Below is a small trained network, with its code and all its weights. Each question gives an input and a class and asks what happens when units are switched off, that is, made to give their printed mean instead of their output.

import numpy as np


def w(rows, s, z=0):
    codes = np.array(rows[::2]) - 128.0
    scale = np.full(codes.shape[1], s)
    scale[-1] = z or s
    return codes * scale


def f(y):
    return y / 2 * (1 + np.tanh(0.7978845608 * (y + 0.044715 * y**3)))


def log_softmax(a):
    a = a - a.max(-1, keepdims=True)
    return a - np.log(np.exp(a).sum(-1, keepdims=True))


def net(x, mask):
    res = np.array(x, float).reshape(1, 6) / 4 @ E
    y = f(res @ A[0][:, :-1].T + A[0][:, -1])
    res = res + np.where(mask, y, B[0][:, -1]) @ B[0][:, :-1]
    return log_softmax(res[-1] @ U[:, :-1].T + U[:, -1])


A, B = {}, {}
E = w([
[191,137,104,50],'x0',
[79,254,125,96],'x1',
[66,76,60,104],'x2',
[105,121,34,165],'x3',
[141,123,173,38],'x4',
[34,60,165,86],'x5',
],0.0084)
A[0] = w([
[66,194,132,116,235],'n0',
[176,49,85,140,206],'n1',
[124,108,128,71,171],'n2',
[161,120,216,96,158],'n3',
[143,62,145,19,187],'n4',
[178,194,63,128,168],'n5',
[128,106,66,227,187],'n6',
[97,99,132,195,158],'n7',
[114,163,80,55,254],'n8',
[31,115,91,140,252],'n9',
[171,103,85,107,181],'n10',
[72,190,124,100,207],'n11',
[68,175,217,120,205],'n12',
[173,55,119,60,168],'n13',
[182,75,142,170,171],'n14',
[133,72,118,152,160],'n15',
[121,85,122,220,182],'n16',
[197,135,249,68,212],'n17',
],0.011,0.006)
B[0] = w([
[208,102,112,53,213],'n0',
[56,155,98,175,220],'n1',
[124,77,117,171,172],'n2',
[136,82,209,146,192],'n3',
[114,62,119,169,226],'n4',
[233,197,71,185,208],'n5',
[95,224,126,95,221],'n6',
[82,167,165,81,177],'n7',
[175,66,60,140,226],'n8',
[129,88,63,2,234],'n9',
[109,134,76,192,183],'n10',
[173,93,114,91,201],'n11',
[171,74,161,76,212],'n12',
[79,74,116,216,205],'n13',
[82,156,157,163,184],'n14',
[53,138,124,118,172],'n15',
[71,228,155,81,202],'n16',
[155,101,204,172,255],'n17',
],0.0082,0.0097)
U = w([
[6,137,138,82,62],'0',
[134,94,73,116,254],'1',
[80,61,127,207,122],'2',
[207,160,58,165,92],'3',
[110,216,124,192,146],'4',
[178,111,255,142,137],'5',
[145,83,110,67,136],'6',
[128,138,121,61,83],'7',
],0.0096,0.0033)

Each question gives the input, the list of numbers given to net, and the class t.
The units are the neurons (one row each of A and B). Each row of codes is followed by its name. A weight is (code - 128) times the scale printed after its matrix; where a second scale follows, it is the last column's (A, B and U).
mask holds one flag per neuron, in row order. A switched-off neuron (its flag False) gives its mean, the last column of its row in B, instead of its output. The means were averaged over made-up inputs and are rounded, as every weight is.
A unit's drop is (log p(t) with every unit on - log p(t) with that unit switched off) / (log p(t) with every unit on - log p(t) with every unit switched off).
The circuit of an input: a set's keep is (log p(t) with only the set's units on - log p(t) with every unit switched off) / (log p(t) with every unit on - log p(t) with every unit switched off). Starting from the 12 units with the biggest drops (on a tie, the unit counted first), units are removed one at a time, each time the one whose removal leaves the highest keep (on an exact tie, the one counted first), for as long as the keep stays at least 0.8.
circuit, biggest first: the units of the circuit, biggest drop first
unit that matters most: the unit with the biggest drop
k most important neurons: the k neurons with the biggest drops, biggest first
drop of u: that unit's drop, to one decimal
input [-1,4,-3,0,3,2], class 5: circuit, biggest first -> (n9 n17 n12)
input [4,0,6,2,4,5], class 2: circuit, biggest first -> (n13 n4)
input [7,-5,7,8,3,6], class 2: circuit, biggest first -> (n13)
input [3,6,0,0,2,0], class 3: circuit, biggest first -> (n5 n8)
input [5,-7,5,8,7,-6], class 2: circuit, biggest first -> (n13 n1)
input [-4,4,2,7,0,8], class 6: circuit, biggest first -> (n9 n0)
input [8,1,5,-3,-3,5], class 2: circuit, biggest first -> (n13 n4)
input [1,-1,5,-3,1,7], class 2: 4 most important neurons -> (n4 n13 n2 n6)
input [6,-2,-5,-2,0,-6], class 5: 3 most important neurons -> (n17 n3 n9)
input [7,8,-3,-2,5,-5], class 3: 2 most important neurons -> (n5 n8)
input [-5,5,1,-6,3,-2], class 5: drop of n17 -> 0.1
input [1,5,7,4,-5,-4], class 3: drop of n5 -> 0.7
input [8,2,5,-7,0,-7], class 3: drop of n5 -> 0.4
input [-1,1,-5,2,1,2], class 5: unit that matters most -> n9
input [1,-7,-5,6,0,1], class 4: drop of n9 -> 0.2
